 1.79   2.71   3.05  -2.14  -0.53   1.32  -5.27
 0.15   1.47   1.32   0.69  -3.21  -2.29   0.30
 1.55   1.47   0.74   0.12   1.98  -1.85   0.50
⇒ 1.98

-2.97  -1.01  -3.19  -0.50  -0.44   0.11  -0.25
 1.71   3.77   1.30   0.63  -1.81  -2.11  -0.65
-1.45  -4.39  -0.31   3.02   4.24   5.81   2.97
⇒ 4.24

 1.76  -1.03  -0.46  -0.35  -1.38   1.03  -0.70
 0.59  -0.99   0.68   0.85  -0.20  -2.79   4.84
-2.44  -0.83   0.17  -1.66  -1.45  -2.32   3.64
⇒ -1.45

-4.90   1.02   0.19  -3.49  -1.25  -2.14
-0.75  -1.73  -4.40   0.98  -3.80  -2.27
-3.08  -0.85  -1.72  -3.70  -2.41   0.66
⇒ -3.70

 0.31  -4.88   0.87   0.62  -2.67
 1.02  -0.12   0.87   2.10   1.44
 1.11  -0.12  -1.54  -1.15  -0.74
⇒ -1.54

-2.90   1.53   2.66   0.72   1.08
 3.48  -3.91   0.56  -4.26  -4.19
-5.32   5.25   3.61   4.83   4.95
⇒ 3.61

-0.29  -0.23  -0.27   2.16  -0.20  -2.04   0.22
 5.75   5.81   5.71   1.62   5.83  -0.11  -5.83
 1.81   1.79   1.78  -1.38   1.76   2.08  -1.78
⇒ 1.76
---
[[ 0.08 -0.03  0.20  0.11  0.15  0.07  0.09]
 [-0.04  0.08 -0.17  0.05  0.05 -0.02 -0.05]] yields -0.04

[-0.189  0.081  0.115  0.085  0.039  0.095] yields -0.189

[[ 1.014 -1.963 -0.270 -0.285 -1.577 -0.246 -1.791]
 [-2.106  0.321 -1.946  2.294 -1.113 -0.778  1.965]] yields -2.106

[ 0.308 -1.234 -0.797  1.592 -0.204] yields 0.308

[  0.589  10.117   3.020 -18.457  -8.314] yields 0.589

[[ 0.172 -0.006 -0.017 -0.127 -0.015]
 [ 0.162  0.042 -0.031 -0.111  0.094]] yields 0.162
---
461	623	623	234	726	747	518
567	399	399	873	193	394	723
574	482	482	736	243	459	731
Answer: 394

3169	3886	5106	9752	8131
2681	2327	5177	6595	4903
Answer: 6595

-16	-35	1	2	-13	3	4
0	-12	-7	-11	5	-3	-2
22	23	24	0	30	28	31
Answer: -3

7612	4269	5190	5247	4791	2780
7967	4182	4347	5383	4229	3748
7860	5758	4358	5274	4490	2949
Answer: 4229

336	-951	-672	469	-879	370
448	116	-548	468	-115	-698
384	-205	-256	-193	-603	668
Answer: -115

59	234	113	138	101
141	220	226	51	76
192	50	237	160	67
Answer: 51

72	28	57	74	30
60	22	48	63	44
Answer: 63

-441	-754	-606	572	-490	-6
-446	-731	-601	582	-519	-58
Answer: -519
---
[-4.05  3.65 -4.30 -1.48] result: -4.05
[-5.90  0.29  0.82 -2.93 -4.66] result: -5.90
[-0.39 -2.14 -0.62  0.29  4.94  1.62] result: -0.39
[ 0.84 -1.40  1.12 -0.66 -1.52 -4.33] result: 0.84
[-0.16  3.76 -4.95 -0.24] result: -0.16
[ 2.46  0.78  0.10 -5.95 -1.99 -0.33] result: 2.46
[-3.32  4.36  0.66 -1.60] result: -3.32
[ 5.53 -5.69  2.39  0.22  4.18] result: 5.53
---
Q:
[[ 78  89  88 124  88  85 106]
 [ 10  21  46 248  44  51 175]
 [ 58  54  72 162  76  91 145]]
A: 76

Q:
[[2 2 2 3 2 2]
 [5 5 5 2 3 7]
 [3 2 2 4 3 2]]
A: 4

Q:
[[5 4 5 5]
 [8 8 4 7]
 [4 1 6 3]]
A: 1

Q:
[[-39 -10 -20  -3  -1  30 -31]
 [ -2 -11   9  -3   0 -34 -10]
 [ -4 -12   4  -6  -5 -31 -12]]
A: -5

Q:
[[41 33 28 23 24 24 29]
 [11 36 26 19 23 28 93]
 [26 26 36 27 18 42 53]]
A: 18

Q:
[[ 46  49  92  63  79 193]
 [105 102  92  96  94  64]
 [ 54  69  59  80  54 166]]
A: 80
---
[[3.0, 8.8, 3.4, 15.4],
 [-13.7, -2.9, 0.2, 3.5]] result: 15.4, -13.7

[[-0.152, -0.103, -0.062, -0.141, -0.154, 0.118, 0.124],
 [0.123, 0.066, 0.017, 0.111, 0.123, -0.149, -0.154]] result: 0.124, 0.123

[-0.071, 0.111, -0.141, -0.077, -0.088, 0.062] result: 0.062, -0.071

[-1.1, 0.2, 1.0, 0.7, -0.1, -1.4] result: -1.4, -1.1

[97.89, 3.32, -60.23, -56.20, -120.02] result: -120.02, 97.89

[[84.97, -86.31, 17.48, 46.20, -16.52],
 [-200.02, -49.98, -79.08, -211.26, -142.66],
 [85.13, -59.19, -82.54, 133.49, 56.15]] result: -16.52, 85.13

[-120.031, 94.829, -125.413, -180.994, 167.963] result: 167.963, -120.031

[-133.57, 113.65, 67.57, -65.52, -141.51] result: -141.51, -133.57
